Here is a tiny trained network, its code and every weight. The questions are about switching its units off for an input and a class, where a switched-off unit gives its printed mean instead of its output.

import numpy as np


def w(rows, s, z=0):
    codes = np.array(rows[::2]) - 128.0
    scale = np.full(codes.shape[1], s)
    scale[-1] = z or s
    return codes * scale


def f(y):
    return y / 2 * (1 + np.tanh(0.7978845608 * (y + 0.044715 * y**3)))


def log_softmax(a):
    a = a - a.max(-1, keepdims=True)
    return a - np.log(np.exp(a).sum(-1, keepdims=True))


def net(x, mask):
    res = np.array(x, float).reshape(1, 7) / 4 @ E
    y = f(res @ A[0][:, :-1].T + A[0][:, -1])
    res = res + np.where(mask, y, B[0][:, -1]) @ B[0][:, :-1]
    return log_softmax(res[-1] @ U[:, :-1].T + U[:, -1])


A, B = {}, {}
E = w([
[128,129,129,129,130,129,127,129,129],'x0',
[151,134,101,174,44,213,50,85,76],'x1',
[88,167,234,164,81,57,82,105,85],'x2',
[128,128,130,127,130,131,129,126,129],'x3',
[128,128,128,127,127,128,128,126,127],'x4',
[128,127,124,131,126,123,126,132,127],'x5',
[255,132,162,205,119,137,183,198,79],'x6',
],0.009)
A[0] = w([
[90,142,174,160,126,94,87,125,123,61],'n1',
[93,149,113,123,145,131,100,128,139,131],'n2',
[103,130,88,150,58,205,38,109,123,3],'n3',
[116,109,85,121,149,169,147,148,131,70],'n4',
[125,140,9,80,170,177,145,113,155,82],'n5',
[231,121,186,174,142,129,178,152,110,157],'n6',
[111,150,155,152,126,97,81,150,132,50],'n7',
[93,123,147,102,130,153,133,105,140,104],'n8',
[27,116,109,70,125,130,99,92,149,114],'n9',
[21,122,89,86,140,122,92,86,142,112],'n10',
[101,124,149,114,154,95,150,157,158,15],'n11',
[117,120,70,135,146,163,147,146,148,36],'n12',
[106,123,146,113,171,92,172,127,136,18],'n13',
[97,127,123,121,138,137,114,124,132,66],'n14',
[91,135,119,131,149,135,104,119,141,146],'n15',
[56,132,251,117,85,81,105,94,104,33],'n16',
[91,139,141,103,198,62,143,145,173,20],'n17',
[86,93,135,153,138,143,104,140,153,141],'n18',
[115,111,155,114,146,117,145,147,159,11],'n19',
[107,112,159,99,143,106,207,115,119,33],'n20',
[128,121,134,127,90,181,77,101,116,17],'n21',
[117,123,126,128,116,127,128,146,126,58],'n22',
],0.014,0.0015)
B[0] = w([
[134,53,141,120,123,128,123,107,148,187],'n1',
[149,158,147,140,108,138,135,147,128,158],'n2',
[53,189,79,137,197,115,135,88,82,242],'n3',
[114,67,163,118,123,106,109,102,136,171],'n4',
[155,10,156,107,136,159,132,101,177,233],'n5',
[177,191,148,128,58,119,123,191,139,248],'n6',
[154,84,102,114,139,169,143,123,150,163],'n7',
[149,151,131,119,110,110,138,156,130,158],'n8',
[177,179,147,138,69,118,125,184,119,246],'n9',
[180,176,142,150,67,125,127,188,124,250],'n10',
[87,155,108,126,164,125,133,117,104,173],'n11',
[120,71,161,119,129,118,121,96,148,174],'n12',
[95,163,103,140,162,124,113,99,106,177],'n13',
[142,123,120,142,118,111,125,155,131,145],'n14',
[162,157,141,132,117,140,138,152,122,159],'n15',
[147,5,161,101,143,150,128,95,182,249],'n16',
[65,169,84,130,186,109,140,95,96,214],'n17',
[153,157,138,135,123,142,125,119,135,145],'n18',
[103,147,117,138,141,145,124,109,114,153],'n19',
[99,148,92,152,127,153,105,98,86,170],'n20',
[71,163,103,123,182,102,145,119,115,190],'n21',
[126,153,139,122,136,141,129,119,147,124],'n22',
],0.021,0.013)
U = w([
[195,181,148,159,41,112,114,222,124,253],'0',
[139,2,157,91,137,156,113,86,191,106],'1',
[45,177,49,156,192,104,119,91,60,20],'2',
],0.0089,0.0017)

Each question gives the input, the list of numbers given to net, and the class t.
The units are the neurons (one row each of A and B). Each row of codes is followed by its name. A weight is (code - 128) times the scale printed after its matrix; where a second scale follows, it is the last column's (A, B and U).
mask holds one flag per neuron, in row order. A switched-off neuron (its flag False) gives its mean, the last column of its row in B, instead of its output. The means were averaged over made-up inputs and are rounded, as every weight is.
A unit's drop is (log p(t) with every unit on - log p(t) with that unit switched off) / (log p(t) with every unit on - log p(t) with every unit switched off).
The circuit of an input: a set's keep is (log p(t) with only the set's units on - log p(t) with every unit switched off) / (log p(t) with every unit on - log p(t) with every unit switched off). Starting from the 12 units with the biggest drops (on a tie, the unit counted first), units are removed one at a time, each time the one whose removal leaves the highest keep (on an exact tie, the one counted first), for as long as the keep stays at least 0.8.
units of the circuit, in order: the units of the circuit, biggest drop first
most important unit: the unit with the biggest drop
top k neurons: the k neurons with the biggest drops, biggest first
drop of u: that unit's drop, to one decimal
input [4,6,2,-2,7,6,-4], class 2: most important unit : n3
input [-6,8,-1,-2,8,4,-7], class 2: top 3 neurons : n3, n21, n6
input [7,-8,-5,-6,-3,-8,-7], class 2: top 4 neurons : n17, n13, n6, n11
input [-5,6,5,-4,3,-1,1], class 2: top 3 neurons : n3, n5, n21
input [-8,1,-7,8,4,-4,-7], class 0: top 3 neurons : n10, n9, n16
input [8,-7,-6,-1,-1,-3,1], class 2: top 3 neurons : n17, n16, n13
input [-3,5,5,3,-7,0,-3], class 1: top 2 neurons : n16, n17
input [5,-3,1,-4,1,-3,-2], class 2: top 3 neurons : n6, n17, n5
input [5,-8,-3,-6,6,-8,-8], class 0: top 3 neurons : n10, n9, n3
input [6,6,0,8,-4,1,-6], class 0: top 2 neurons : n10, n9
input [-2,7,8,-1,1,-1,-7], class 1: top 4 neurons : n16, n1, n6, n7
input [-3,-1,-8,8,-7,2,7], class 1: top 4 neurons : n5, n10, n9, n12
input [8,-4,-1,6,1,-7,-4], class 0: top 2 neurons : n3, n10
input [-6,-4,-5,4,6,-7,4], class 1: top 2 neurons : n10, n9
input [-7,-4,5,4,0,1,1], class 1: units of the circuit, in order : n16
input [-1,-8,6,-2,0,7,-3], class 2: top 4 neurons : n17, n5, n13, n11
input [2,-2,-1,2,-8,3,-6], class 0: drop of n5 : 0.0
input [3,-1,-8,2,-1,-3,-8], class 0: drop of n9 : 3.3
input [4,6,7,-4,-6,7,2], class 1: drop of n16 : 1.4
input [1,8,-4,-6,6,3,-4], class 2: units of the circuit, in order : n3
input [5,-2,7,-3,2,8,-4], class 1: drop of n16 : 6.4
